Here is a tiny trained network, its code and every weight. The questions are about switching its units off for an input and a class, where a switched-off unit gives its printed mean instead of its output.

import numpy as np


def w(rows, s, z=0):
    codes = np.array(rows[::2]) - 128.0
    scale = np.full(codes.shape[1], s)
    scale[-1] = z or s
    return codes * scale


def f(y):
    return y / 2 * (1 + np.tanh(0.7978845608 * (y + 0.044715 * y**3)))


def log_softmax(a):
    a = a - a.max(-1, keepdims=True)
    return a - np.log(np.exp(a).sum(-1, keepdims=True))


def net(x, mask):
    res = np.array(x, float).reshape(1, 6) / 4 @ E
    y = f(res @ A[0][:, :-1].T + A[0][:, -1])
    res = res + np.where(mask, y, B[0][:, -1]) @ B[0][:, :-1]
    return log_softmax(res[-1] @ U[:, :-1].T + U[:, -1])


A, B = {}, {}
E = w([
[19,64,74],'x0',
[128,128,128],'x1',
[126,127,127],'x2',
[215,23,124],'x3',
[128,129,131],'x4',
[172,152,1],'x5',
],0.0063)
A[0] = w([
[135,170,132,64],'neuron 1',
[151,74,159,186],'neuron 2',
[185,27,185,178],'neuron 3',
[185,4,117,115],'neuron 4',
[120,119,210,165],'neuron 5',
[52,76,79,109],'neuron 6',
[200,112,153,52],'neuron 7',
[170,52,128,90],'neuron 8',
[244,236,180,87],'neuron 9',
[74,219,142,75],'neuron 10',
[78,86,224,195],'neuron 11',
[149,91,125,52],'neuron 12',
[119,121,137,227],'neuron 13',
[86,106,201,251],'neuron 14',
[114,137,148,173],'neuron 15',
[174,63,119,116],'neuron 16',
[169,37,120,71],'neuron 17',
[196,12,116,103],'neuron 18',
[191,49,136,99],'neuron 19',
[104,90,202,223],'neuron 20',
[97,222,146,66],'neuron 21',
[59,225,114,68],'neuron 22',
[168,141,2,169],'neuron 23',
[79,79,101,49],'neuron 24',
[131,135,77,166],'neuron 25',
[96,97,221,237],'neuron 26',
[210,62,150,75],'neuron 27',
[38,56,73,139],'neuron 28',
[221,190,160,90],'neuron 29',
[145,137,86,184],'neuron 30',
],0.0084,0.0029)
B[0] = w([
[106,100,183,118],'neuron 1',
[100,168,90,181],'neuron 2',
[110,165,110,233],'neuron 3',
[37,202,131,216],'neuron 4',
[173,94,61,198],'neuron 5',
[164,31,248,201],'neuron 6',
[88,116,184,144],'neuron 7',
[40,187,154,160],'neuron 8',
[124,7,222,239],'neuron 9',
[30,176,155,174],'neuron 10',
[219,128,53,249],'neuron 11',
[64,107,136,117],'neuron 12',
[190,131,80,175],'neuron 13',
[172,147,57,244],'neuron 14',
[124,172,99,154],'neuron 15',
[53,172,106,162],'neuron 16',
[35,181,185,166],'neuron 17',
[42,188,132,210],'neuron 18',
[21,137,105,176],'neuron 19',
[185,181,77,227],'neuron 20',
[38,133,171,163],'neuron 21',
[34,144,176,184],'neuron 22',
[175,116,56,230],'neuron 23',
[119,79,208,147],'neuron 24',
[179,105,95,158],'neuron 25',
[192,142,43,253],'neuron 26',
[42,129,149,176],'neuron 27',
[187,3,202,240],'neuron 28',
[134,48,228,190],'neuron 29',
[168,146,105,160],'neuron 30',
],0.0049,0.0041)
U = w([
[2,211,129,7],'0',
[156,6,199,16],'1',
[202,162,20,186],'2',
[156,158,78,223],'3',
[145,147,93,160],'4',
[151,153,83,153],'5',
],0.0092,0.0018)

Each question gives the input, the list of numbers given to net, and the class t.
The units are the neurons (one row each of A and B). Each row of codes is followed by its name. A weight is (code - 128) times the scale printed after its matrix; where a second scale follows, it is the last column's (A, B and U).
mask holds one flag per neuron, in row order. A switched-off neuron (its flag False) gives its mean, the last column of its row in B, instead of its output. The means were averaged over made-up inputs and are rounded, as every weight is.
A unit's drop is (log p(t) with every unit on - log p(t) with that unit switched off) / (log p(t) with every unit on - log p(t) with every unit switched off).
The circuit of an input: a set's keep is (log p(t) with only the set's units on - log p(t) with every unit switched off) / (log p(t) with every unit on - log p(t) with every unit switched off). Starting from the 12 units with the biggest drops (on a tie, the unit counted first), units are removed one at a time, each time the one whose removal leaves the highest keep (on an exact tie, the one counted first), for as long as the keep stays at least 0.8.
circuit, biggest first: the units of the circuit, biggest drop first
k most important neurons: the k neurons with the biggest drops, biggest first
drop of u: that unit's drop, to one decimal
input [-8,3,-5,-6,0,2], class 1: circuit, biggest first	[neuron 9; neuron 29]
input [5,-6,7,6,-5,-7], class 2: circuit, biggest first	[neuron 11; neuron 26; neuron 20]
input [-7,-5,-4,-3,-1,2], class 1: 2 most important neurons	[neuron 9; neuron 29]
input [6,0,5,6,6,1], class 0: circuit, biggest first	[neuron 4; neuron 18; neuron 17]
input [4,-3,4,-6,2,-8], class 2: circuit, biggest first	[neuron 11; neuron 26; neuron 14]
input [-6,-7,7,-6,1,-7], class 2: circuit, biggest first	[neuron 26; neuron 11]
input [8,-1,-3,0,2,7], class 1: circuit, biggest first	[neuron 28; neuron 6]
input [-6,3,-5,6,-1,-7], class 2: circuit, biggest first	[neuron 26; neuron 20]
input [6,-1,-6,-1,-3,3], class 1: most important neuron	[neuron 28]
input [-4,7,8,1,2,-8], class 2: drop of neuron 26	0.1
input [-8,-6,-4,3,1,4], class 1: drop of neuron 9	0.4
input [-8,1,-1,-6,0,-1], class 1: drop of neuron 29	0.2
